What each symbol does to the items:
s33 φ s958
s33 β s778
s33 θ s947
s33 ζ s151
s33 ψ s492
s33 α s78
s778 φ s33
s778 β s749
s778 θ s492
s778 ζ s820
s778 ψ s338
s778 α s802
s755 φ s759
s755 β s785
s755 θ s375
s755 ζ s325
s755 ψ s967
s755 α s922
s663 φ s165
s663 β s947
s663 θ s325
s663 ζ s338
s663 ψ s697
s663 α s958
s20 φ s888
s20 β s916
s20 θ s691
s20 ζ s827
s20 ψ s654
s20 α s121
s843 φ s740
s843 β s558
s843 θ s811
s843 ζ s673
s843 ψ s990
s843 α s519
s727 φ s525
s727 β s447
s727 θ s791
s727 ζ s507
s727 ψ s552
s727 α s603
s93 φ s447
s93 β s507
s93 θ s36
s93 ζ s603
s93 ψ s873
s93 α s967
s907 φ s470
s907 β s520
s907 θ s827
s907 ζ s496
s907 ψ s964
s907 α s562
s453 φ s983
s453 β s609
s453 θ s43
s453 ζ s191
s453 ψ s838
s453 α s274
s811 φ s222
s811 β s990
s811 θ s100
s811 ζ s900
s811 ψ s191
s811 α s843
s375 φ s603
s375 β s967
s375 θ s447
s375 ζ s930
s375 ψ s93
s375 α s755
s990 φ s811
s990 β s698
s990 θ s191
s990 ζ s740
s990 ψ s669
s990 α s558
s40 φ s496
s40 β s562
s40 θ s470
s40 ζ s434
s40 ψ s907
s40 α s43
s842 φ s121
s842 β s470
s842 θ s916
s842 ζ s520
s842 ψ s314
s842 α s496
s520 φ s907
s520 β s361
s520 θ s964
s520 ζ s40
s520 ψ s121
s520 α s871
s983 φ s255
s983 β s453
s983 θ s227
s983 ζ s100
s983 ψ s43
s983 α s669
s947 φ s663
s947 β s492
s947 θ s697
s947 ζ s962
s947 ψ s922
s947 α s33
s165 φ s406
s165 β s663
s165 θ s513
s165 ζ s492
s165 ψ s325
s165 α s962
s673 φ s952
s673 β s459
s673 θ s900
s673 ζ s791
s673 ψ s740
s673 α s36
s785 φ s755
s785 β s513
s785 θ s967
s785 ζ s697
s785 ψ s237
s785 α s406
s822 φ s408
s822 β s888
s822 θ s332
s822 ζ s916
s822 ψ s176
s822 α s827
s888 φ s822
s888 β s20
s888 θ s176
s888 ζ s314
s888 ψ s691
s888 α s964
s237 φ s967
s237 β s930
s237 θ s507
s237 ζ s755
s237 ψ s939
s237 α s513
s873 φ s36
s873 β s525
s873 θ s459
s873 ζ s447
s873 ψ s519
s873 α s507
s922 φ s697
s922 β s406
s922 θ s755
s922 ζ s663
s922 ψ s785
s922 α s492
s406 φ s922
s406 β s165
s406 θ s785
s406 ζ s947
s406 ψ s513
s406 α s338
s952 φ s558
s952 β s673
s952 θ s698
s952 ζ s519
s952 ψ s900
s952 α s552
s827 φ s314
s827 β s964
s827 θ s822
s827 ζ s842
s827 ψ s888
s827 α s907
s470 φ s842
s470 β s907
s470 θ s314
s470 ζ s361
s470 ψ s827
s470 α s40
s434 φ s871
s434 β s227
s434 θ s361
s434 ζ s838
s434 ψ s496
s434 α s255
s496 φ s361
s496 β s40
s496 θ s842
s496 ζ s871
s496 ψ s470
s496 α s227
s408 φ s654
s408 β s822
s408 θ s13
s408 ζ s20
s408 ψ s332
s408 α s314
s13 φ s802
s13 β s332
s13 θ s749
s13 ζ s691
s13 ψ s151
s13 α s408
s562 φ s40
s562 β s871
s562 θ s907
s562 ζ s227
s562 ψ s520
s562 α s838
s227 φ s434
s227 β s43
s227 θ s496
s227 ζ s22
s227 ψ s40
s227 α s983
s361 φ s520
s361 β s496
s361 θ s121
s361 ζ s562
s361 ψ s842
s361 α s434
s513 φ s785
s513 β s325
s513 θ s237
s513 ζ s922
s513 ψ s930
s513 α s165
s447 φ s727
s447 β s93
s447 θ s552
s447 ζ s939
s447 ψ s36
s447 α s375
s820 φ s151
s820 β s78
s820 θ s958
s820 ζ s13
s820 ψ s33
s820 α s176
s930 φ s237
s930 β s759
s930 θ s939
s930 ζ s785
s930 ψ s603
s930 α s325
s802 φ s78
s802 β s13
s802 θ s778
s802 ζ s176
s802 ψ s749
s802 α s654
s740 φ s900
s740 β s843
s740 θ s222
s740 ζ s952
s740 ψ s811
s740 α s459
s838 φ s43
s838 β s22
s838 θ s562
s838 ζ s983
s838 ψ s871
s838 α s609
s43 φ s227
s43 β s838
s43 θ s40
s43 ζ s255
s43 ψ s562
s43 α s453
s176 φ s332
s176 β s691
s176 θ s820
s176 ζ s408
s176 ψ s78
s176 α s888
s492 φ s947
s492 β s338
s492 θ s922
s492 ζ s958
s492 ψ s406
s492 α s778
s698 φ s990
s698 β s900
s698 θ s669
s698 ζ s843
s698 ψ s274
s698 α s952
s558 φ s843
s558 β s952
s558 θ s990
s558 ζ s459
s558 ψ s698
s558 α s791
s274 φ s669
s274 β s222
s274 θ s453
s274 ζ s990
s274 ψ s609
s274 α s900
s749 φ s778
s749 β s151
s749 θ s338
s749 ζ s78
s749 ψ s962
s749 α s13
s22 φ s838
s22 β s255
s22 θ s871
s22 ζ s453
s22 ψ s434
s22 α s100
s939 φ s507
s939 β s603
s939 θ s525
s939 ζ s967
s939 ψ s727
s939 α s930
s100 φ s609
s100 β s191
s100 θ s22
s100 ζ s274
s100 ψ s255
s100 α s811
s222 φ s274
s222 β s811
s222 θ s609
s222 ζ s698
s222 ψ s100
s222 α s740
s459 φ s673
s459 β s519
s459 θ s740
s459 ζ s552
s459 ψ s843
s459 α s873
s332 φ s13
s332 β s176
s332 θ s151
s332 ζ s654
s332 ψ s820
s332 α s822
s791 φ s519
s791 β s552
s791 θ s558
s791 ζ s873
s791 ψ s952
s791 α s727
s552 φ s791
s552 β s36
s552 θ s952
s552 ζ s525
s552 ψ s673
s552 α s447
s151 φ s749
s151 β s820
s151 θ s962
s151 ζ s802
s151 ψ s958
s151 α s332
s314 φ s916
s314 β s827
s314 θ s408
s314 ζ s121
s314 ψ s822
s314 α s470
s962 φ s338
s962 β s958
s962 θ s165
s962 ζ s778
s962 ψ s663
s962 α s151
s964 φ s827
s964 β s121
s964 θ s888
s964 ζ s470
s964 ψ s20
s964 α s520
s603 φ s939
s603 β s375
s603 θ s727
s603 ζ s237
s603 ψ s447
s603 α s759
s967 φ s375
s967 β s237
s967 θ s93
s967 ζ s759
s967 ψ s507
s967 α s785
s916 φ s20
s916 β s314
s916 θ s654
s916 ζ s964
s916 ψ s408
s916 α s842
s519 φ s459
s519 β s791
s519 θ s843
s519 ζ s36
s519 ψ s558
s519 α s525
s338 φ s492
s338 β s962
s338 θ s406
s338 ζ s33
s338 ψ s165
s338 α s749
s871 φ s562
s871 β s434
s871 θ s520
s871 ζ s43
s871 ψ s361
s871 α s22
s900 φ s698
s900 β s740
s900 θ s274
s900 ζ s558
s900 ψ s222
s900 α s673
s255 φ s22
s255 β s983
s255 θ s434
s255 ζ s609
s255 ψ s227
s255 α s191
s507 φ s93
s507 β s939
s507 θ s873
s507 ζ s375
s507 ψ s525
s507 α s237
s759 φ s930
s759 β s755
s759 θ s603
s759 ζ s513
s759 ψ s375
s759 α s697
s36 φ s552
s36 β s873
s36 θ s673
s36 ζ s727
s36 ψ s459
s36 α s93
s669 φ s191
s669 β s274
s669 θ s983
s669 ζ s811
s669 ψ s453
s669 α s698
s697 φ s325
s697 β s922
s697 θ s759
s697 ζ s165
s697 ψ s755
s697 α s947
s325 φ s513
s325 β s697
s325 θ s930
s325 ζ s406
s325 ψ s759
s325 α s663
s958 φ s962
s958 β s33
s958 θ s663
s958 ζ s749
s958 ψ s947
s958 α s820
s609 φ s453
s609 β s100
s609 θ s838
s609 ζ s669
s609 ψ s22
s609 α s222
s525 φ s873
s525 β s727
s525 θ s519
s525 ζ s93
s525 ψ s791
s525 α s939
s191 φ s100
s191 β s669
s191 θ s255
s191 ζ s222
s191 ψ s983
s191 α s990
s691 φ s176
s691 β s654
s691 θ s78
s691 ζ s822
s691 ψ s802
s691 α s20
s78 φ s820
s78 β s802
s78 θ s33
s78 ζ s332
s78 ψ s778
s78 α s691
s121 φ s964
s121 β s842
s121 θ s20
s121 ζ s907
s121 ψ s916
s121 α s361
s654 φ s691
s654 β s408
s654 θ s802
s654 ζ s888
s654 ψ s13
s654 α s916

The rows follow the links: the fewer symbols apart two items are, the more alike their rows tend to be.

Item, then a row for it; each showing differs a little:
s900: [ -298,    93,  -519,  -218,  -730,   169,  -422,   633,  -531,   497,   205,    80,  -262,  -350,  -404,   601,   888,  -363,  -638,   397,  -366,  -257,  -283,   -89,    63,    91,   196,    81,   457,   155,  -212, -1080,   691,   473,    59,   104,  -261,   292,   293,   672,  -271,  -104,  -142,   -55,  -801,     6,   197,  -217,  -724,  -296,   239,   -78,  -266,   261,   256,    62,  -226]
s520: [  89,  156, -305, -439,  446, -546,  489,  575,  176,  383,  327, -354, -686, -596,  637, -682, -406, -390,   45, -304,  386, -325,  418,  588,  271, -270,  111,  717,   53, -530, -509,  -75,   17, -612,  491,    5,  419, -558,  107, -919,  807,  292,   52,  101, -247,  198,  147, -355,   94,  -99, -740,   75, -174,  330,   27,  -92,   68]
s964: [ 207,  398, -333, -395,  643, -893,   67,  163,  512,  233,  584, -111, -346,  214,  662, -647,  -61,    1,  285, -291,  851, -251,  504,  870,  209, -240, -548,  325, -277, -327, -254,  149, -120, -411,  553, -332, -274, -388, -555, -788,  546,  160,  365,  -47,  230,  112,  317,   16,  349, -147, -283,  260,  138,  261, -108, -464, -369]
s952: [-576,   -5, -760, -328, -629,  365, -531,  565, -493,  233,  141,  386,   -4,   46, -815,  694,  597,  -46, -118,  361, -125, -413, -616, -130, -148,   49, -336,  221,   51,  202,   44, -940,  832,  968, -257, -183, -441,  395, -230,  576, -273,   99, -156, -537, -327,   46, -118, -258, -740,  -27,  336, -265, -141,  -97,  130,  -35,   29]
s36: [-356, -337, -258, -125, -463,  977, -101,  279, -606, -126, -395,  225,   17, -226, -751,  423, -427,  -82,  189,  431, -625, -166, -605, -826, -144,   82,  185,  297, -128,  256,  309, -314,  353,  973, -467,  142,  213,  298,  246,  361, -158,  180, -372, -433, -207,   38, -841, -561, -480,  227,  -51, -391,  -81, -392,   98,  516,  554]
s740: [ -357,    76,  -624,  -228,  -687,   215,  -402,   617,  -469,   457,   254,   151,  -185,  -186,  -507,   680,   887,  -318,  -539,   345,  -276,  -303,  -354,   -17,     0,   107,    59,   103,   418,   156,  -220, -1089,   779,   554,   -53,   -32,  -339,   398,   140,   688,  -259,    10,  -174,  -162,  -692,    49,   214,   -98,  -826,  -236,   276,  -123,  -239,   207,   243,    -7,  -189]
s492: [ 242, -428,  373,  898,  149,  201,   58, -486,  588, -682, -525, -183,  794,  657,   85,  590, -245,  475, -194, -322,  438,  409,  322,  227, -494,  302,  313, -405,  227,  147,   24,  760, -205, -443, -942, -126,  188,  239,  -34,   99, -342, -447,  204,  222,  547, -210,  687,  124,  281,  397,  247,  -71,  261,  147,  301,  110, -123]
s698: [ -271,    94,  -416,  -316,  -660,   129,  -256,   662,  -576,   543,   226,     7,  -410,  -509,  -272,   482,   803,  -488,  -703,   396,  -450,  -272,  -240,  -169,   227,    80,   347,   150,   472,   144,  -224, -1094,   626,   415,   222,   210,  -138,   228,   413,   658,  -145,  -100,  -151,    67,  -916,   116,   235,  -241,  -736,  -363,   107,   -35,  -267,   204,   240,   175,  -199]
s916: [  311,   410,    41,   -56,   505, -1027,    23,  -160,   626,   127,   521,  -150,   -39,   294,   709,  -466,   389,    73,     6,  -423,   785,    12,   593,   932,    93,   -93,  -397,   -87,   -57,  -273,  -322,   190,  -252,  -741,   540,  -275,  -362,  -285,  -438,  -479,   261,   -20,   362,   248,   280,   -31,   739,   470,   396,  -216,    50,   286,    82,   341,  -105,  -504,  -570]
s519: [-490, -110, -649, -335, -490,  712, -329,  455, -522,   69,  -81,  336,  -41,   79, -841,  490,  -72,  -54,  254,  421, -256, -396, -686, -439, -153,  -37, -255,  375, -220,  276,  207, -628,  643, 1169, -411, -126, -215,  362,  -89,  301, -156,  221, -238, -631, -134,  103, -698, -542, -591,  175,   69, -350, -130, -239,   59,  164,  330]
s325: [ 405, -233,  201,  509,  205,  537,   60, -581,   86, -634, -422, -247,  506,  745,  -37,  300, -795,  127,  303,  231,   90,  375,   58, -619,  -22,  188,  524,  -26, -432,  635,  709,  727, -408,  773, -535,  -40,  -26,  333,   91,  394, -275, -534,  152,   98,  344,   65, -267, -735,  375,  286,   98,   69,  506, -179,  256,  622,  109]
s811: [-201,  134, -330, -430, -536,   89, -108,  618, -723,  628,  277,  -89, -638, -682, -108,  182,  573, -603, -567,  459, -549, -223, -166, -335,  439,  -15,  435,  292,  342,  123, -155, -965,  398,  426,  475,  285,   -1,   64,  620,  492,   14,  -28, -160,  195, -991,  170,  -53, -332, -620, -451,  -97,   70, -272,  194,  122,  278,  -81]
s40: [ -63,   -1, -163, -328,  129, -427,  378,  686,   94,  560,  244, -209, -608, -898,  548, -398,   94, -407, -349, -309,   64, -297,  320,  621,  145, -190,  144,  436,  477, -673, -797, -347,  185, -911,  375,  123,  566, -439,  340, -723,  643,  330, -154,  186, -362,   55,  342,   97, -207, -198, -643,   16, -320,  393,   43, -220,   11]
s408: [  472,   200,   618,   284,   478,  -764,   258,  -390,   551,   -48,    86,  -299,    12,   -85,   803,  -529,   181,    -3,  -259,  -350,   313,   348,   668,   548,    96,    32,   233,  -410,   190,  -286,  -261,   555,  -577, -1176,   365,    84,   150,  -318,    38,  -274,   145,  -197,   316,   633,   218,   -87,   749,   587,   554,  -178,   -93,   379,    62,   313,   -29,  -228,  -382]
s669: [-212,  347, -298, -753, -342,   13,   27,  622, -689,  672,  443,  -62, -774, -797,  -48, -299,  210, -679, -147,  490, -543, -297, -219, -448,  489, -139,  197,  502,   29,   37,  -25, -761,  205,  469,  834,  287,  -25, -108,  414,  174,  276,  239, -213,    1, -762,  270, -508, -405, -390, -420, -278,  144, -243,  -79, -115,  248,   40]
s785: [ 246, -113,  124,  353,   61,  496, -144, -613,   49, -648, -264,   -5,  552,  858, -296,  303, -564,  273,  478,  250,   62,  292, -122, -642,  -16,  159,  172, -142, -581,  661,  812,  638, -313, 1000, -420,  -87, -341,  346, -170,  513, -428, -432,  189, -111,  414,   24, -413, -540,  338,  275,  311,   59,  481, -317,   53,  498,   73]
s749: [ 213, -166,  350,  341,  608,  -61,  138, -668,  661, -605, -324,   93,  598,  669,  164, -252, -608,  616,  593, -476,  551,  223,  186,  292, -369,   10, -501, -232, -377, -145,  239,  970, -468, -353, -440, -278,   13,  -84, -584, -583,   50,    9,  214, -157,  991, -105,    4,  393,  671,  402,   49,  -90,  311, -196, -164, -225,  105]
s727: [-259, -441,  117,  242, -555, 1013,  -12,   57, -522, -176, -574,  145,  219, -308, -621,  627, -208,  -74, -182,  386, -838,  143, -537, -966, -132,  152,  538, -106,  202,  231,  286, -163,  216,  556, -573,  339,  367,  305,  570,  619, -394,  -16, -358,  -23, -236,  -40, -526, -266, -378,  173,   54, -303, -116, -328,  135,  527,  488]
s822: [  449,   227,   488,   285,   416,  -820,   207,  -347,   583,    54,   227,  -287,    52,    92,   812,  -464,   331,    86,  -246,  -469,   440,   330,   672,   665,    93,     0,    51,  -365,   187,  -240,  -332,   434,  -460, -1066,   413,    20,     8,  -305,   -91,  -325,   152,  -180,   348,   632,   162,  -128,   854,   634,   500,  -237,   -37,   363,   108,   411,    -6,  -330,  -497]
s562: [-120,   56, -150, -322,    5, -475,  316,  626,  -13,  547,  230, -157, -626, -925,  399, -308,  230, -324, -409, -354,  -20, -272,  250,  602,   73, -194,   40,  289,  539, -701, -820, -488,  194, -996,  373,  136,  434, -453,  287, -616,  524,  359, -128,  226, -407,  -30,  408,  291, -249, -217, -528,  -27, -439,  383,   -3, -339,  -50]
s958: [ 163, -267,  321,  639,  349,  -42,   28, -548,  722, -698, -382,  120,  813,  800,   70,  262, -285,  675,  168, -510,  588,  364,  215,  411, -549,  133, -340, -443,    2,  -95,   34,  846, -239, -451, -726, -262,  -73,  101, -455, -198, -228, -235,  188,  -32,  897, -212,  432,  415,  404,  425,  289,  -84,  254,    9,   60, -237,  -95]
s609: [-268,  405, -345, -887, -194, -259, -140,  464, -597,  645,  545,  158, -790, -619, -123, -605,  276, -466,  225,  332, -353, -435, -342, -204,  474, -329, -420,  392, -206, -161,   14, -730,  151,  351,  918,  107, -227, -252,  -37,  -86,  415,  474, -199, -288, -520,  237, -694,   27, -291, -421, -204,   61, -272, -198, -390, -162,  111]

Each walk starts at a row. The symbols on each line, taken left to right, move it on to the next item.
Answer with the item's row; about right is enough.
---
[ 200,  327, -340, -435,  659, -865,  210,  228,  418,  250,  613, -162, -425,   91,  671, -694, -202,  -91,  364, -334,  852, -357,  456,  842,  271, -286, -469,  482, -349, -358, -256,   98,  -93, -339,  595, -304, -187, -445, -519, -857,  684,  207,  290,  -70,  178,  175,  181, -131,  329, -112, -344,  241,   95,  242,  -93, -382, -228]
ζ φ	[ 207,  324, -366, -465,  623, -690,  322,  458,  292,  324,  425, -287, -585, -226,  695, -754, -428, -214,  328, -300,  669, -403,  437,  648,  306, -280, -202,  673, -257, -394, -370,   33,  -17, -386,  546, -133,  130, -519, -171, -881,  811,  277,  156,   12,  -41,  228,   63, -404,  201, -117, -620,  155,   -9,  240,  -95, -229,  -36]
α α α ψ	[-400,  320, -269, -677, -165, -495, -179,  539, -238,  705,  499,  351, -501, -629,  -37, -375,  777, -114, -113,  -99, -127, -400, -193,  459,   50, -261, -747,   73,  286, -609, -550, -816,  391, -495,  651,  -12, -160, -232, -221, -338,  310,  521, -166, -298, -289,  -17,   80,  726, -336, -311,  -19,  -67, -467,   52, -293, -641, -112]
---
[  31,   57, -192, -330,  244, -481,  480,  651,   64,  453,  268, -331, -667, -772,  593, -541, -128, -373, -235, -274,  146, -296,  350,  572,  214, -225,  216,  515,  304, -617, -680, -245,  149, -866,  368,   74,  541, -460,  285, -772,  746,  324,  -83,  204, -372,   72,  256,  -96, -112, -123, -660,   42, -310,  360,   20, -167,   63]
φ ζ ζ β	[-311,  265, -249, -542, -169, -546, -115,  568, -139,  702,  494,  232, -461, -673,    9, -359,  789, -176, -252, -171, -155, -358, -109,  595,   53, -201, -607,   -3,  418, -637, -635, -775,  416, -684,  573,   20,  -47, -271,  -89, -369,  275,  522, -179, -159, -307,  -47,  196,  752, -398, -297,  -83,  -42, -551,  124, -311, -645, -138]
ζ β	[-340,  441, -367, -888, -125, -383, -193,  472, -439,  715,  557,  357, -624, -596, -133, -565,  478, -270,  199,  167, -218, -447, -355,   60,  262, -329, -755,  251, -126, -306, -183, -782,  285,   52,  916,   39, -326, -225, -295, -216,  347,  582, -218, -351, -388,  161, -451,  319, -313, -387,  -69,    1, -360, -139, -432, -418,   16]
---
[ 138, -202,  287,  485,  486,  -58,   68, -620,  664, -650, -245,  122,  648,  747,  110,  -68, -465,  666,  484, -510,  548,  258,  189,  357, -430,   35, -501, -323, -271, -121,  180,  926, -375, -374, -547, -294,  -16,  -33, -621, -537,  -45,  -25,  200, -161,  997, -217,  140,  434,  597,  493,  100,  -96,  232, -100,  -78, -332,   79]
β ψ	[ 190, -362,  299,  790,  263,   38,   40, -545,  658, -676, -455,   15,  832,  772,   32,  404, -161,  624,   52, -490,  526,  346,  226,  444, -576,  202,  -76, -456,  107,  -10,   63,  793, -178, -427, -877, -267,   68,  122, -280, -118, -344, -258,  253,   70,  782, -285,  560,  334,  329,  440,  330, -131,  248,   69,  168, -147,  -70]
β θ	[ 352, -437,  312,  900,  125,  321,  205, -492,  472, -689, -610, -294,  646,  523,  219,  557, -443,  305, -249, -229,  314,  420,  312,   33, -341,  332,  677, -271,  179,  323,  147,  794, -263, -117, -928,  -13,  291,  233,  213,  283, -380, -564,  157,  408,  359, -192,  532, -256,  291,  324,   96,   41,  376,  146,  411,  387,  -60]
---
[ 360, -286,  246,  600,  166,  498,  142, -566,  188, -706, -451, -293,  555,  655,    0,  374, -818,   92,  157,  161,  142,  395,  163, -523,  -66,  221,  650,  -31, -336,  612,  623,  794, -386,  607, -632,  -27,   77,  226,  174,  377, -290, -522,  123,  245,  327,   31, -152, -772,  346,  316,   59,   63,  499,  -82,  311,  678,   95]
ζ β ζ	[ 180, -423,  340,  866,  215,  131,  104, -547,  644, -682, -494,  -76,  811,  719,   46,  499, -187,  518, -102, -436,  465,  432,  319,  426, -562,  233,  161, -427,  182,   31,  -22,  774, -176, -466, -938, -177,  103,  181, -186,   -2, -331, -412,  204,  116,  659, -182,  667,  268,  321,  440,  258,  -86,  251,  175,  191,  -54,  -97]
ζ ψ θ	[ 416, -408,  267,  684,  172,  469,  176, -508,  250, -714, -531, -322,  529,  618,   88,  425, -791,  146,  102,   44,  102,  430,  215, -458,  -66,  294,  770,  -47, -180,  523,  453,  789, -378,  409, -673,   39,  239,  287,  261,  318, -290, -643,  173,  269,  301,   11,   38, -698,  286,  303,  -22,   81,  483,  -29,  365,  658,   91]
---
[-510,  -45, -729, -337, -544,  440, -491,  543, -506,  178,  104,  347,  -20,   91, -832,  622,  392,    8,   77,  401, -181, -421, -651, -204, -201,  -25, -378,  287,  -28,  216,   98, -812,  833, 1014, -303, -145, -434,  351, -228,  485, -227,  157, -221, -634, -271,   62, -382, -339, -691,   36,  248, -331, -128, -183,  118,    7,  164]
θ ψ	[-150,  187, -326, -529, -503,   50,  -44,  621, -693,  641,  331,  -92, -754, -764,  -83,  -16,  388, -666, -401,  489, -573, -249, -188, -369,  448,  -69,  452,  336,  205,   78, -120, -891,  328,  397,  615,  289,   28,   -4,  593,  439,  133,   66, -215,  151, -949,  173, -218, -375, -530, -440, -202,  102, -246,   69,   21,  269,  -44]
ζ α ζ φ	[-506,  -63, -737, -396, -497,  566, -397,  529, -500,  128,   13,  344,   -2,   79, -831,  575,  167,  -49,  148,  367, -194, -415, -624, -312, -166,    7, -318,  321, -122,  214,  204, -718,  747, 1113, -336, -117, -332,  368, -212,  418, -200,  190, -223, -697, -193,   78, -569, -457, -629,   91,  229, -302,  -68, -230,   64,   78,  318]
---
[ 451,  -84,  685,  252,  671, -279,  561, -613,  524, -360, -197, -296,   72,   56,  649, -736, -752,  131,  367, -357,  135,  383,  474,    1,  112,  -78,  149, -130, -239, -183,  112, 1047, -834, -701,  145,  125,  475, -402,   48, -634,  304,   -7,  117,  377,  514,  -42,  -52,  178,  774,  150, -359,  222,  161,  -89, -183,   47,  152]
α ζ θ	[  530,    52,   747,   349,   508,  -494,   458,  -492,   495,  -149,   -65,  -370,    14,  -120,   844,  -558,  -238,    12,  -151,  -369,   151,   397,   634,   245,   181,    20,   372,  -284,    74,  -204,  -160,   803,  -750, -1063,   331,   214,   393,  -371,   203,  -416,   199,  -163,   209,   672,   226,   -97,   463,   426,   639,   -69,  -300,   312,   107,   233,   -52,   -58,  -217]
β ζ	[  399,   287,   345,   192,   448,  -879,   131,  -332,   606,   107,   371,  -213,    11,   196,   736,  -449,   403,    83,  -204,  -386,   561,   220,   710,   784,    99,    37,   -71,  -324,   152,  -297,  -313,   337,  -424, -1024,   522,   -77,  -149,  -261,  -185,  -351,   169,  -217,   365,   492,   206,   -76,   833,   609,   441,  -170,    87,   402,   110,   330,   -95,  -417,  -516]
---
[ 376, -440,  379,  883,  116,  413,  232, -424,  442, -709, -582, -395,  635,  551,  143,  525, -547,  240, -172, -138,  186,  432,  367, -151, -219,  328,  800, -200,   96,  388,  219,  764, -301,   21, -911,   43,  306,  195,  300,  278, -373, -640,  179,  420,  325,  -88,  403, -439,  323,  371,   80,   21,  422,  122,  419,  533,   26]
ζ α ζ β	[ 322,  -62,  556,  241,  721, -174,  427, -672,  521, -499, -302, -112,  212,  258,  444, -643, -859,  345,  615, -393,  349,  283,  334,   -2,  -63, -114, -106, -102, -477, -163,  228, 1074, -751, -566,  -87,  -40,  277, -316, -246, -642,  226,   44,  167,   42,  804,  -38, -229,  162,  777,  252, -264,   48,  237, -195, -220, -114,  229]
ζ β	[ 519,  -15,  724,  358,  578, -390,  554, -560,  510, -202, -151, -390,   29, -102,  779, -625, -453,   67,  -27, -336,  144,  391,  598,  128,  176,  -39,  337, -262,  -49, -198,  -96,  923, -826, -972,  293,  129,  461, -374,  233, -475,  245, -125,  165,  618,  285, -122,  238,  309,  700,   15, -330,  322,  111,  143, -107,  -13, -100]
---
[-254,  125, -129, -376, -129, -509,  124,  572,  -65,  675,  319,   48, -538, -829,  218, -293,  611, -235, -429, -288, -100, -305,   51,  615,   21, -170, -191,   79,  571, -679, -816, -644,  360, -936,  417,   93,  273, -369,   73, -465,  399,  466, -190,   50, -393,  -38,  394,  608, -389, -251, -283,  -70, -498,  297,  -85, -553,  -75]
θ β θ	[ 209,  345, -391, -503,  638, -760,  269,  334,  415,  226,  546, -245, -543,  -49,  703, -721, -381, -121,  291, -323,  759, -345,  457,  738,  318, -317, -322,  615, -348, -399, -337,   83,  -82, -356,  571, -223,  -20, -476, -359, -940,  790,  257,  234,  -30,  126,  208,  123, -287,  310, -152, -457,  171,   -7,  245,  -79, -256, -139]
φ ψ φ ζ	[ 242,  479, -198, -248,  603, -942,   49,   42,  511,  199,  597, -116, -274,  287,  648, -614,  133,   73,  203, -371,  852, -242,  527,  932,  193, -257, -558,  233, -281, -275, -294,  110, -146, -475,  595, -294, -358, -375, -572, -691,  459,   76,  417,    8,  273,  106,  496,  158,  439, -197,  -85,  282,  113,  308, -128, -553, -426]
